Below is a small trained network, with its code and all its weights. Each question gives an input and a class and asks what happens when units are switched off, that is, made to give their printed mean instead of their output.

import numpy as np


def w(rows, s, z=0):
    codes = np.array(rows[::2]) - 128.0
    scale = np.full(codes.shape[1], s)
    scale[-1] = z or s
    return codes * scale


def norm(h):
    return h / np.sqrt((h * h).mean(-1, keepdims=True) + 1e-5)


def f(y):
    return np.maximum(y, 0)


def log_softmax(a):
    a = a - a.max(-1, keepdims=True)
    return a - np.log(np.exp(a).sum(-1, keepdims=True))


def net(x, mask):
    res = np.array(x, float).reshape(1, 6) / 4 @ E
    u = 0
    for l in range(2):
        y = f(norm(res) @ A[l][:, :-1].T + A[l][:, -1])
        res = res + np.where(mask[u : u + 15], y, B[l][:, -1]) @ B[l][:, :-1]
        u += 15
    return log_softmax(norm(res)[-1] @ U[:, :-1].T + U[:, -1])


A, B = {}, {}
E = w([
[174,86,136,186,86,128,141,120,37],'x0',
[122,142,136,81,125,116,53,150,117],'x1',
[118,228,86,42,111,116,152,131,154],'x2',
[2,75,118,95,140,137,115,176,116],'x3',
[183,146,56,135,155,144,184,160,134],'x4',
[84,103,177,162,182,142,188,136,122],'x5',
],0.0054)
A[0] = w([
[150,102,201,99,135,202,65,99,159,44],'0.n1',
[99,183,77,46,168,126,137,56,167,82],'0.n2',
[227,89,153,73,96,153,199,156,145,120],'0.n3',
[76,63,94,44,200,167,191,170,179,3],'0.n4',
[112,91,137,84,152,189,158,158,105,112],'0.n5',
[132,117,88,89,66,140,77,171,132,49],'0.n6',
[45,144,202,108,106,164,197,172,119,76],'0.n7',
[101,205,85,118,75,143,144,27,220,33],'0.n8',
[148,91,204,152,182,94,32,157,162,54],'0.n9',
[127,150,170,95,121,155,140,1,125,157],'0.n10',
[211,67,83,144,142,96,201,92,95,149],'0.n11',
[88,165,93,82,138,180,205,197,131,112],'0.n12',
[69,135,92,89,209,87,139,165,155,45],'0.n13',
[125,122,16,67,90,94,37,114,86,42],'0.n14',
[143,159,165,199,126,135,53,110,76,88],'0.n15',
],0.0052,0.0049)
B[0] = w([
[169,206,172,197,201,78,69,107,235,151],'0.n1',
[102,24,180,137,44,171,219,142,142,216],'0.n2',
[95,241,122,156,88,136,142,143,114,191],'0.n3',
[152,93,140,95,160,73,108,214,95,180],'0.n4',
[90,125,148,186,140,63,138,142,74,166],'0.n5',
[62,158,37,174,50,148,88,155,118,159],'0.n6',
[115,37,27,141,140,2,118,81,102,185],'0.n7',
[121,70,173,46,58,166,180,83,237,185],'0.n8',
[117,192,162,221,132,69,85,127,227,177],'0.n9',
[163,105,103,112,81,74,105,176,122,211],'0.n10',
[155,171,139,206,100,170,152,212,139,253],'0.n11',
[224,144,202,112,149,115,67,177,165,221],'0.n12',
[152,148,181,88,118,164,175,246,143,178],'0.n13',
[36,123,39,73,86,212,27,127,88,196],'0.n14',
[105,111,238,67,102,128,107,212,145,194],'0.n15',
],0.0047,0.0037)
A[1] = w([
[96,40,143,224,121,146,187,106,105,59],'1.n1',
[114,116,65,103,86,123,120,115,79,19],'1.n2',
[139,146,217,116,226,137,25,38,113,3],'1.n3',
[45,125,138,114,225,130,163,148,124,122],'1.n4',
[108,110,89,12,149,136,138,19,209,69],'1.n5',
[63,72,110,143,168,69,124,8,48,79],'1.n6',
[87,73,185,102,97,170,48,135,136,117],'1.n7',
[127,150,175,91,53,156,58,159,151,101],'1.n8',
[118,95,139,197,70,196,190,106,137,33],'1.n9',
[92,144,32,88,123,199,5,85,81,22],'1.n10',
[87,148,84,54,254,134,128,211,110,5],'1.n11',
[216,169,118,168,92,145,159,153,99,60],'1.n12',
[151,209,101,121,125,218,198,63,154,57],'1.n13',
[156,75,127,208,123,180,137,135,95,51],'1.n14',
[151,227,76,118,157,166,193,141,170,76],'1.n15',
],0.0077,0.003)
B[1] = w([
[29,173,129,114,138,175,145,111,110,219],'1.n1',
[119,124,114,147,135,116,62,156,141,156],'1.n2',
[131,156,147,191,146,98,163,115,199,164],'1.n3',
[209,67,137,80,137,99,78,122,85,184],'1.n4',
[89,157,186,89,87,135,183,196,112,186],'1.n5',
[120,98,106,61,77,90,107,2,183,166],'1.n6',
[169,162,70,146,184,101,165,113,140,246],'1.n7',
[132,122,130,156,85,162,115,135,136,254],'1.n8',
[143,160,143,127,157,174,120,181,77,191],'1.n9',
[99,207,32,179,100,130,82,184,96,204],'1.n10',
[184,94,178,173,162,115,73,168,48,187],'1.n11',
[138,60,103,100,160,131,115,23,118,235],'1.n12',
[149,89,69,114,193,94,169,111,135,178],'1.n13',
[51,185,179,99,133,167,163,173,146,206],'1.n14',
[131,112,72,126,146,96,155,104,139,198],'1.n15',
],0.0085,0.0056)
U = w([
[223,106,6,129,190,140,198,40,128,187],'0',
[173,45,180,105,202,71,66,247,65,142],'1',
[143,138,144,8,39,112,200,191,209,136],'2',
[112,207,21,164,41,143,20,206,113,133],'3',
[222,108,167,148,29,179,64,39,84,4],'4',
[40,162,175,192,171,239,162,137,52,137],'5',
[140,166,189,242,130,72,74,99,248,119],'6',
[49,52,140,72,121,55,81,13,128,147],'7',
],0.012,0.0027)

Each question gives the input, the list of numbers given to net, and the class t.
The units are the neurons (one row each of A and B). Each row of codes is followed by its name. A weight is (code - 128) times the scale printed after its matrix; where a second scale follows, it is the last column's (A, B and U).
mask holds one flag per neuron, layer by layer. A switched-off neuron (its flag False) gives its mean, the last column of its row in B, instead of its output. The means were averaged over made-up inputs and are rounded, as every weight is.
A unit's drop is (log p(t) with every unit on - log p(t) with that unit switched off) / (log p(t) with every unit on - log p(t) with every unit switched off).
The circuit of an input: a set's keep is (log p(t) with only the set's units on - log p(t) with every unit switched off) / (log p(t) with every unit on - log p(t) with every unit switched off). Starting from the 12 units with the biggest drops (on a tie, the unit counted first), units are removed one at a time, each time the one whose removal leaves the highest keep (on an exact tie, the one counted first), for as long as the keep stays at least 0.8.
circuit, biggest first: the units of the circuit, biggest drop first
k most important neurons: the k neurons with the biggest drops, biggest first
k most important neurons of layer l: the k neurons of layer l with the biggest drops, biggest first
drop of u: that unit's drop, to one decimal
input [0,6,1,2,-5,6], class 7: 2 most important neurons : 0.n7, 1.n6
input [0,-1,-4,3,8,-3], class 5: most important neuron of layer 1 : 1.n14
input [1,8,2,-7,0,7], class 4: 2 most important neurons of layer 1 : 1.n12, 1.n7
input [-1,7,-7,-8,3,-4], class 6: 3 most important neurons of layer 0 : 0.n9, 0.n2, 0.n1
input [5,4,3,8,-4,2], class 7: circuit, biggest first : 1.n6, 0.n7
input [2,8,8,4,-7,6], class 1: circuit, biggest first : 1.n11, 1.n4
input [5,-3,2,4,4,-1], class 5: 3 most important neurons of layer 0 : 0.n5, 0.n11, 0.n10
input [5,4,-8,-3,-7,7], class 6: 4 most important neurons : 1.n3, 0.n9, 0.n2, 0.n1
input [2,2,-7,-4,-1,-7], class 6: 3 most important neurons of layer 0 : 0.n9, 0.n2, 0.n15
input [7,-8,-1,-3,3,-2], class 5: 4 most important neurons : 1.n14, 1.n9, 1.n1, 1.n7
input [1,2,-1,-3,-7,-5], class 6: 2 most important neurons of layer 0 : 0.n1, 0.n9
input [7,8,-6,8,-1,4], class 7: circuit, biggest first : 1.n6, 0.n11
input [-2,-6,5,4,-6,3], class 7: 2 most important neurons : 0.n7, 0.n11
input [-6,8,4,-3,7,5], class 1: circuit, biggest first : 1.n11
input [-2,8,2,2,-7,6], class 6: 2 most important neurons : 1.n3, 0.n9
input [6,-5,3,6,6,-4], class 0: 2 most important neurons of layer 1 : 1.n12, 1.n10
input [1,3,0,7,-8,-2], class 3: 2 most important neurons : 1.n10, 1.n12
input [4,2,-3,4,-1,3], class 7: 2 most important neurons : 1.n6, 0.n11
input [-1,-4,5,-5,-3,-4], class 2: 2 most important neurons : 0.n8, 1.n5
input [-8,8,3,-2,8,5], class 1: circuit, biggest first : 1.n11
input [1,-4,3,8,-7,5], class 7: 2 most important neurons : 1.n6, 0.n7
input [-1,0,4,-4,-7,6], class 2: drop of 0.n8 : 0.3
input [0,-5,-6,1,5,-7], class 5: drop of 1.n14 : 0.4
input [8,-8,8,-4,-5,-3], class 0: drop of 1.n13 : 0.2
